Below is a small trained network, with its code and all its weights. Each question gives an input and a class and asks what happens when units are switched off, that is, made to give their printed mean instead of their output.

import numpy as np


def w(rows, s, z=0):
    codes = np.array(rows[::2]) - 128.0
    scale = np.full(codes.shape[1], s)
    scale[-1] = z or s
    return codes * scale


def f(y):
    return np.maximum(y, 0)


def log_softmax(a):
    a = a - a.max(-1, keepdims=True)
    return a - np.log(np.exp(a).sum(-1, keepdims=True))


def net(x, mask):
    res = np.array(x, float).reshape(1, 4) / 4 @ E
    y = f(res @ A[0][:, :-1].T + A[0][:, -1])
    res = res + np.where(mask, y, B[0][:, -1]) @ B[0][:, :-1]
    return log_softmax(res[-1] @ U[:, :-1].T + U[:, -1])


A, B = {}, {}
E = w([
[146,214,47,220,97,56,86,102,19],'x0',
[176,27,66,77,182,168,171,157,17],'x1',
[204,91,89,21,108,158,129,55,227],'x2',
[22,103,61,105,51,221,112,1,147],'x3',
],0.0045)
A[0] = w([
[133,156,162,166,131,115,124,154,153,102],'N0',
[111,85,194,103,157,131,143,208,152,115],'N1',
[99,162,157,148,127,118,132,143,227,217],'N2',
[153,86,94,79,133,149,135,95,58,253],'N3',
[149,136,135,160,126,120,123,151,132,141],'N4',
[69,66,147,122,150,162,143,178,39,148],'N5',
[123,125,124,115,137,134,135,130,141,93],'N6',
[79,58,135,10,129,178,132,106,187,212],'N7',
[142,163,126,196,122,105,116,130,84,191],'N8',
[104,141,140,191,123,124,135,145,88,127],'N9',
[121,121,108,140,115,144,125,135,89,187],'N10',
[219,126,145,133,150,100,134,190,81,156],'N11',
[44,150,125,167,119,126,119,119,138,154],'N12',
[145,113,135,111,132,132,117,119,122,169],'N13',
[154,157,142,165,136,107,132,147,118,150],'N14',
[142,125,115,134,124,122,123,131,100,141],'N15',
[125,109,169,117,145,136,135,175,137,158],'N16',
[73,160,145,234,133,108,123,163,55,151],'N17',
[205,124,142,137,145,99,127,181,86,142],'N18',
[136,147,99,125,117,115,120,62,98,109],'N19',
],0.013,0.0021)
B[0] = w([
[159,138,117,126,120,81,123,167,131,156],'N0',
[163,126,88,114,112,151,132,178,190,187],'N1',
[99,125,177,190,132,115,111,79,69,194],'N2',
[152,134,67,53,137,82,135,174,103,200],'N3',
[146,131,120,118,144,109,129,155,127,148],'N4',
[119,145,155,150,131,63,108,91,57,197],'N5',
[122,130,120,130,127,146,131,132,121,137],'N6',
[87,108,99,75,126,251,154,72,128,244],'N7',
[90,110,97,71,120,143,140,77,111,187],'N8',
[125,120,94,83,127,118,132,110,78,174],'N9',
[133,147,101,101,123,102,120,117,111,162],'N10',
[132,120,129,160,114,177,125,177,222,195],'N11',
[94,111,174,136,133,150,142,56,126,185],'N12',
[95,142,118,121,140,131,134,147,124,146],'N13',
[162,131,116,102,146,108,127,184,122,161],'N14',
[109,133,105,116,127,136,129,116,111,147],'N15',
[133,131,112,131,130,135,134,161,179,165],'N16',
[122,127,66,48,148,117,138,87,29,217],'N17',
[140,130,128,145,115,169,132,166,210,185],'N18',
[113,103,136,101,147,168,150,152,140,166],'N19',
],0.02,0.011)
U = w([
[133,101,87,91,120,173,154,143,160,176],'0',
[94,119,211,190,106,146,117,73,134,133],'1',
[181,164,159,199,116,60,97,173,166,4],'2',
[117,155,124,118,156,2,110,83,24,161],'3',
],0.0081,0.0014)

Each question gives the input, the list of numbers given to net, and the class t.
The units are the neurons (one row each of A and B). Each row of codes is followed by its name. A weight is (code - 128) times the scale printed after its matrix; where a second scale follows, it is the last column's (A, B and U).
mask holds one flag per neuron, in row order. A switched-off neuron (its flag False) gives its mean, the last column of its row in B, instead of its output. The means were averaged over made-up inputs and are rounded, as every weight is.
A unit's drop is (log p(t) with every unit on - log p(t) with that unit switched off) / (log p(t) with every unit on - log p(t) with every unit switched off).
The circuit of an input: a set's keep is (log p(t) with only the set's units on - log p(t) with every unit switched off) / (log p(t) with every unit on - log p(t) with every unit switched off). Starting from the 12 units with the biggest drops (on a tie, the unit counted first), units are removed one at a time, each time the one whose removal leaves the highest keep (on an exact tie, the one counted first), for as long as the keep stays at least 0.8.
units of the circuit, in order: the units of the circuit, biggest drop first
top k neurons: the k neurons with the biggest drops, biggest first
drop of u: that unit's drop, to one decimal
input [-4,-5,6,-5], class 1: units of the circuit, in order	(N2)
input [-6,-3,0,4], class 1: units of the circuit, in order	(N2 N3)
input [-1,-4,-8,-6], class 3: top 2 neurons	(N17 N7)
input [-1,0,-7,-3], class 3: top 3 neurons	(N7 N17 N5)
input [1,8,1,-3], class 2: top 3 neurons	(N7 N17 N5)
input [1,0,3,-8], class 2: top 2 neurons	(N7 N17)
input [5,0,-5,-2], class 3: top 2 neurons	(N17 N7)
input [-5,-7,6,3], class 1: drop of N2	0.5
input [1,0,2,-2], class 2: top 2 neurons	(N7 N17)
input [-2,-3,0,0], class 1: drop of N3	0.1
input [-4,-5,-7,-3], class 3: drop of N7	0.1
